Below are the code and all the weights of a small trained network. Each question names an input and a target symbol and asks about switching units off, where a switched-off unit gives its printed mean instead of its output.

import numpy as np


def w(rows, s, z=0):
    codes = np.array(rows[::2]) - 128.0
    scale = np.full(codes.shape[1], s)
    scale[-1] = z or s
    return codes * scale


def norm(h):
    return h / np.sqrt((h * h).mean(-1, keepdims=True) + 1e-5)


def f(y):
    return np.maximum(y, 0)


def softmax(a):
    e = np.exp(a - a.max(-1, keepdims=True))
    return e / e.sum(-1, keepdims=True)


def log_softmax(a):
    a = a - a.max(-1, keepdims=True)
    return a - np.log(np.exp(a).sum(-1, keepdims=True))


def net(x, mask):
    ids = ['αβγεζλπτψ'.index(c) for c in x.split()]
    T = len(ids)
    res = E[ids] + P[:T]
    u = 0
    for l in range(3):
        q, k, v = (norm(res) @ M[l].T for M in (Q, K, V))
        z = softmax(np.where(np.tri(T) > 0, q @ k.T / 4**0.5, -1e9)) @ v
        res = res + np.where(mask[u], z, O[l][:, -1]) @ O[l][:, :-1]
        u += 1
        y = f(norm(res) @ A[l][:, :-1].T + A[l][:, -1])
        res = res + np.where(mask[u : u + 12], y, B[l][:, -1]) @ B[l][:, :-1]
        u += 12
    return log_softmax(norm(res)[-1] @ U[:, :-1].T + U[:, -1])


Q, K, V, O, A, B = {}, {}, {}, {}, {}, {}
E = w([
[112,125,128,168],'α',
[157,126,170,107],'β',
[153,157,102,180],'γ',
[101,126,95,140],'ε',
[121,101,97,103],'ζ',
[172,150,115,146],'λ',
[189,99,129,119],'π',
[101,93,159,117],'τ',
[154,127,175,254],'ψ',
],0.036)
P = w([
[152,143,179,247],'0',
[193,185,234,199],'1',
[152,152,147,58],'2',
[127,18,92,145],'3',
[150,106,143,240],'4',
[122,161,147,36],'5',
[91,23,82,115],'6',
[138,100,142,254],'7',
[114,166,149,23],'8',
[90,21,78,100],'9',
],0.0081)
Q[0] = w([
[113,118,2,189],'L0H1',
[90,103,180,229],'L0H1',
[141,95,159,117],'L0H1',
[35,203,124,73],'L0H1',
],0.0091)
K[0] = w([
[60,181,145,60],'L0H1',
[78,57,66,79],'L0H1',
[171,109,127,122],'L0H1',
[146,255,96,154],'L0H1',
],0.0088)
V[0] = w([
[140,159,83,98],'L0H1',
[180,110,173,144],'L0H1',
[130,122,119,127],'L0H1',
[145,154,129,255],'L0H1',
],0.0096)
O[0] = w([
[104,180,60,123,83],'L0H1',
[77,139,145,2,130],'L0H1',
[171,116,123,145,132],'L0H1',
[64,174,113,108,253],'L0H1',
],0.0059,0.0061)
A[0] = w([
[95,132,138,161,98],'L0N1',
[93,58,115,127,150],'L0N2',
[206,195,54,115,93],'L0N3',
[53,95,106,143,113],'L0N4',
[94,161,165,161,131],'L0N5',
[159,137,95,250,151],'L0N6',
[114,116,26,119,103],'L0N7',
[219,135,137,53,2],'L0N8',
[123,168,238,137,43],'L0N9',
[218,121,195,136,41],'L0N10',
[104,122,110,158,148],'L0N11',
[213,186,170,6,5],'L0N12',
],0.011,0.0065)
B[0] = w([
[80,137,99,116,154],'L0N1',
[131,57,103,132,170],'L0N2',
[111,146,2,131,155],'L0N3',
[155,93,125,146,176],'L0N4',
[116,106,96,73,168],'L0N5',
[83,150,133,90,246],'L0N6',
[127,106,90,180,157],'L0N7',
[213,71,89,158,135],'L0N8',
[81,184,96,120,143],'L0N9',
[65,180,170,118,140],'L0N10',
[128,71,96,91,174],'L0N11',
[199,78,85,144,140],'L0N12',
],0.0091,0.012)
Q[1] = w([
[63,189,193,255],'L1H1',
[147,145,68,63],'L1H1',
[138,247,114,106],'L1H1',
[248,108,137,105],'L1H1',
],0.0084)
K[1] = w([
[141,61,149,117],'L1H1',
[79,179,114,94],'L1H1',
[183,150,145,5],'L1H1',
[163,151,207,210],'L1H1',
],0.011)
V[1] = w([
[162,142,131,83],'L1H1',
[136,163,174,255],'L1H1',
[113,150,160,162],'L1H1',
[138,137,192,142],'L1H1',
],0.0072)
O[1] = w([
[2,164,168,176,22],'L1H1',
[33,47,99,68,89],'L1H1',
[79,215,155,161,114],'L1H1',
[65,118,178,146,2],'L1H1',
],0.0065,0.0029)
A[1] = w([
[145,143,183,62,193],'L1N1',
[54,121,210,125,99],'L1N2',
[152,144,97,176,30],'L1N3',
[154,135,97,93,3],'L1N4',
[125,110,146,185,171],'L1N5',
[134,161,192,67,104],'L1N6',
[138,62,114,129,165],'L1N7',
[116,115,56,103,102],'L1N8',
[150,81,147,99,107],'L1N9',
[251,123,161,103,118],'L1N10',
[209,99,145,165,146],'L1N11',
[137,95,116,88,113],'L1N12',
],0.016,0.005)
B[1] = w([
[158,145,179,209,151],'L1N1',
[176,126,129,47,167],'L1N2',
[165,230,111,172,155],'L1N3',
[118,244,158,79,135],'L1N4',
[149,47,144,76,176],'L1N5',
[133,138,237,255,143],'L1N6',
[16,87,77,155,235],'L1N7',
[121,225,190,119,255],'L1N8',
[172,135,48,85,162],'L1N9',
[10,11,66,232,155],'L1N10',
[192,176,160,22,161],'L1N11',
[47,151,146,222,175],'L1N12',
],0.0078,0.0089)
Q[2] = w([
[92,67,139,115],'L2H1',
[59,148,130,84],'L2H1',
[110,163,178,246],'L2H1',
[63,112,31,219],'L2H1',
],0.011)
K[2] = w([
[163,156,192,212],'L2H1',
[128,147,109,196],'L2H1',
[42,55,2,188],'L2H1',
[210,80,85,191],'L2H1',
],0.0096)
V[2] = w([
[90,95,157,97],'L2H1',
[79,157,106,253],'L2H1',
[82,124,138,217],'L2H1',
[161,185,177,197],'L2H1',
],0.006)
O[2] = w([
[125,155,151,83,128],'L2H1',
[177,254,189,161,254],'L2H1',
[138,240,228,149,208],'L2H1',
[62,89,131,138,87],'L2H1',
],0.0046,0.0035)
A[2] = w([
[143,142,79,150,94],'L2N1',
[129,117,97,59,120],'L2N2',
[140,253,167,143,163],'L2N3',
[115,177,125,156,93],'L2N4',
[111,119,109,190,132],'L2N5',
[144,178,132,33,54],'L2N6',
[169,160,88,144,78],'L2N7',
[133,87,198,176,201],'L2N8',
[116,84,64,124,171],'L2N9',
[148,156,112,148,71],'L2N10',
[168,144,187,55,1],'L2N11',
[68,114,93,122,152],'L2N12',
],0.015,0.0074)
B[2] = w([
[105,95,141,107,157],'L2N1',
[153,150,196,102,143],'L2N2',
[145,60,128,121,247],'L2N3',
[135,98,147,170,172],'L2N4',
[175,83,151,155,185],'L2N5',
[132,186,90,188,142],'L2N6',
[52,59,154,91,153],'L2N7',
[66,130,67,89,180],'L2N8',
[166,143,147,120,212],'L2N9',
[110,145,186,100,142],'L2N10',
[188,3,127,101,130],'L2N11',
[191,160,163,127,227],'L2N12',
],0.012,0.011)
U = w([
[141,187,142,91,255],'α',
[60,122,234,151,85],'β',
[11,136,82,205,68],'γ',
[200,160,111,227,92],'ε',
[250,108,115,86,83],'ζ',
[91,174,28,117,212],'λ',
[166,121,50,71,134],'π',
[136,56,161,20,120],'τ',
[7,120,93,72,161],'ψ',
],0.016,0.0089)

Each question gives the input, a string of symbols that net reads in full, and the target symbol t.
The units are the heads (4 rows each of Q, K, V and O) and the neurons (one row each of A and B). Each row of codes is followed by its name. A weight is (code - 128) times the scale printed after its matrix; where a second scale follows, it is the last column's (O, A, B and U).
mask holds one flag per unit, layer by layer, with each layer's heads first. A switched-off unit (its flag False) gives its mean, the last column of its rows in O or B, instead of its output. The means were averaged over made-up inputs and are rounded, as every weight is.
A unit's drop is (log p(t) with every unit on - log p(t) with that unit switched off) / (log p(t) with every unit on - log p(t) with every unit switched off).
The circuit of an input: a set's keep is (log p(t) with only the set's units on - log p(t) with every unit switched off) / (log p(t) with every unit on - log p(t) with every unit switched off). Starting from the 12 units with the biggest drops (on a tie, the unit counted first), units are removed one at a time, each time the one whose removal leaves the highest keep (on an exact tie, the one counted first), for as long as the keep stays at least 0.8.
units of the circuit, in order: the units of the circuit, biggest drop first
unit that matters most: the unit with the biggest drop
k most important neurons: the k neurons with the biggest drops, biggest first
top k neurons in layer l: the k neurons of layer l with the biggest drops, biggest first
input α ζ ζ α, target ζ: unit that matters most -> L0H1
input α γ β ψ α γ α α γ γ, target γ: units of the circuit, in order -> (L2N7; L1N8; L2N4; L0N6)
input γ λ β ε τ γ γ λ, target τ: 3 most important neurons -> (L2N3; L2N7; L1N8)
input α τ λ τ ε, target ε: units of the circuit, in order -> (L2N12; L2N8)
input γ ε γ ε ε γ ψ τ α, target β: 3 most important neurons -> (L2N8; L2N3; L1N8)
input α α α ε ε ψ γ π, target ε: top 2 neurons in layer 0 -> (L0N10; L0N4)
input β α α τ ψ τ, target ψ: top 2 neurons in layer 1 -> (L1N6; L1N8)
input α γ α γ ε ε τ γ ζ, target α: top 2 neurons in layer 2 -> (L2N12; L2N8)
input β α γ ε α, target ε: 2 most important neurons -> (L2N3; L0N6)
input τ τ γ α, target τ: units of the circuit, in order -> (L0H1; L1N10)
input α β γ γ τ α ζ α, target ζ: top 2 neurons in layer 0 -> (L0N10; L0N3)
input α π γ τ ε ψ γ ζ, target ζ: 3 most important neurons -> (L2N9; L2N12; L1N10)
input β α α τ λ, target τ: 2 most important neurons -> (L2N3; L1N8)
input α γ α α λ λ, target π: top 4 neurons in layer 0 -> (L0N3; L0N12; L0N6; L0N8)
input α λ α ε α ψ, target τ: unit that matters most -> L1N5
input α α π ε γ α, target β: 2 most important neurons -> (L1N8; L2N8)
input α α ε α β, target β: 3 most important neurons -> (L1N6; L0N10; L2N8)
input λ ψ α ζ β, target β: top 3 neurons in layer 1 -> (L1N6; L1N1; L1N10)
input π γ γ ε α α α ζ α λ, target λ: 2 most important neurons -> (L0N3; L2N12)
input γ γ π λ γ, target γ: top 2 neurons in layer 0 -> (L0N3; L0N6)
input ζ π π α α τ α γ, target τ: 2 most important neurons -> (L2N3; L2N7)
input β ψ γ β ε α ε ζ γ, target λ: top 4 neurons in layer 2 -> (L2N12; L2N7; L2N3; L2N9)
input τ ε π β α α λ β ζ, target α: most important neuron -> (L2N3)
input γ λ τ γ, target τ: top 2 neurons in layer 2 -> (L2N7; L2N3)
input τ τ β γ γ ζ γ γ λ, target π: 2 most important neurons -> (L0N3; L2N7)
input α ε ε ψ, target ψ: 2 most important neurons -> (L2N8; L1N5)
input γ ψ γ λ α, target α: unit that matters most -> L2N12
input λ β α π α ψ β γ τ, target ψ: top 2 neurons in layer 2 -> (L2N8; L2N12)
input τ ζ λ α ε α ζ, target ζ: top 3 neurons in layer 2 -> (L2N9; L2N12; L2N8)
